Below is a small trained network, with its code and all its weights. Each question gives an input and a class and asks what happens when units are switched off, that is, made to give their printed mean instead of their output.

import numpy as np


def w(rows, s, z=0):
    codes = np.array(rows[::2]) - 128.0
    scale = np.full(codes.shape[1], s)
    scale[-1] = z or s
    return codes * scale


def norm(h):
    return h / np.sqrt((h * h).mean(-1, keepdims=True) + 1e-5)


def f(y):
    return np.maximum(y, 0)


def log_softmax(a):
    a = a - a.max(-1, keepdims=True)
    return a - np.log(np.exp(a).sum(-1, keepdims=True))


def net(x, mask):
    res = np.array(x, float).reshape(1, 6) / 4 @ E
    u = 0
    for l in range(2):
        y = f(norm(res) @ A[l][:, :-1].T + A[l][:, -1])
        res = res + np.where(mask[u : u + 12], y, B[l][:, -1]) @ B[l][:, :-1]
        u += 12
    return log_softmax(norm(res)[-1] @ U[:, :-1].T + U[:, -1])


A, B = {}, {}
E = w([
[12,159,40],'x0',
[116,86,99],'x1',
[254,215,22],'x2',
[124,81,103],'x3',
[243,91,207],'x4',
[115,88,97],'x5',
],0.0055)
A[0] = w([
[137,167,138,1],'L0N0',
[2,169,93,136],'L0N1',
[183,65,116,43],'L0N2',
[80,244,50,207],'L0N3',
[27,174,78,140],'L0N4',
[173,103,202,64],'L0N5',
[45,109,219,182],'L0N6',
[156,156,55,92],'L0N7',
[168,133,192,91],'L0N8',
[142,144,213,77],'L0N9',
[193,187,189,113],'L0N10',
[62,197,209,26],'L0N11',
],0.0081,0.0065)
B[0] = w([
[161,63,90,128],'L0N0',
[59,23,155,225],'L0N1',
[122,168,146,137],'L0N2',
[117,77,41,254],'L0N3',
[107,67,68,215],'L0N4',
[63,146,99,156],'L0N5',
[94,124,182,239],'L0N6',
[55,195,2,159],'L0N7',
[48,161,105,157],'L0N8',
[30,148,149,152],'L0N9',
[132,101,40,181],'L0N10',
[97,80,201,144],'L0N11',
],0.0076,0.0063)
A[1] = w([
[169,113,175,118],'L1N0',
[125,176,115,26],'L1N1',
[78,78,109,179],'L1N2',
[171,131,112,87],'L1N3',
[138,77,179,131],'L1N4',
[171,140,110,92],'L1N5',
[133,123,134,2],'L1N6',
[247,150,154,115],'L1N7',
[161,90,193,144],'L1N8',
[145,82,75,120],'L1N9',
[113,129,164,71],'L1N10',
[199,144,142,112],'L1N11',
],0.016,0.0069)
B[1] = w([
[38,112,96,147],'L1N0',
[115,96,58,129],'L1N1',
[196,179,247,244],'L1N2',
[189,132,169,144],'L1N3',
[48,220,152,175],'L1N4',
[188,178,214,146],'L1N5',
[54,61,126,128],'L1N6',
[191,1,141,170],'L1N7',
[14,195,67,169],'L1N8',
[196,252,146,189],'L1N9',
[66,141,173,140],'L1N10',
[182,81,114,152],'L1N11',
],0.0075,0.011)
U = w([
[60,171,189,97],'0',
[61,174,61,254],'1',
[215,204,28,141],'2',
[245,81,124,50],'3',
[13,85,95,28],'4',
],0.012,0.006)

Each question gives the input, the list of numbers given to net, and the class t.
The units are the neurons (one row each of A and B). Each row of codes is followed by its name. A weight is (code - 128) times the scale printed after its matrix; where a second scale follows, it is the last column's (A, B and U).
mask holds one flag per neuron, layer by layer. A switched-off neuron (its flag False) gives its mean, the last column of its row in B, instead of its output. The means were averaged over made-up inputs and are rounded, as every weight is.
A unit's drop is (log p(t) with every unit on - log p(t) with that unit switched off) / (log p(t) with every unit on - log p(t) with every unit switched off).
The circuit of an input: a set's keep is (log p(t) with only the set's units on - log p(t) with every unit switched off) / (log p(t) with every unit on - log p(t) with every unit switched off). Starting from the 12 units with the biggest drops (on a tie, the unit counted first), units are removed one at a time, each time the one whose removal leaves the highest keep (on an exact tie, the one counted first), for as long as the keep stays at least 0.8.
units of the circuit, in order: the units of the circuit, biggest drop first
top k neurons: the k neurons with the biggest drops, biggest first
top k neurons in layer l: the k neurons of layer l with the biggest drops, biggest first
drop of u: that unit's drop, to one decimal
input [-1,5,-6,7,-5,6], class 0: units of the circuit, in order : [L1N2, L0N3]
input [-7,-7,1,8,-1,5], class 2: top 2 neurons in layer 1 : [L1N9, L1N8]
input [-8,-2,-2,-7,4,2], class 1: units of the circuit, in order : [L1N8, L1N2, L0N1]
input [1,3,3,6,4,5], class 2: units of the circuit, in order : [L1N9]
input [-6,4,-1,6,8,-6], class 1: top 4 neurons in layer 1 : [L1N8, L1N2, L1N0, L1N4]
input [-3,-1,-3,-2,4,3], class 1: top 2 neurons : [L0N3, L1N8]
input [6,-6,1,4,2,-5], class 2: top 2 neurons in layer 0 : [L0N3, L0N6]
input [-7,3,0,-3,2,-5], class 1: top 3 neurons : [L1N8, L0N9, L0N3]
input [0,-3,2,3,-7,2], class 2: top 3 neurons in layer 1 : [L1N9, L1N4, L1N8]
input [-1,5,4,-5,-8,-2], class 2: drop of L1N4 : 0.2
input [-7,6,-2,-4,7,4], class 1: drop of L1N0 : 0.1
input [7,2,4,3,3,-6], class 2: drop of L1N8 : 0.2
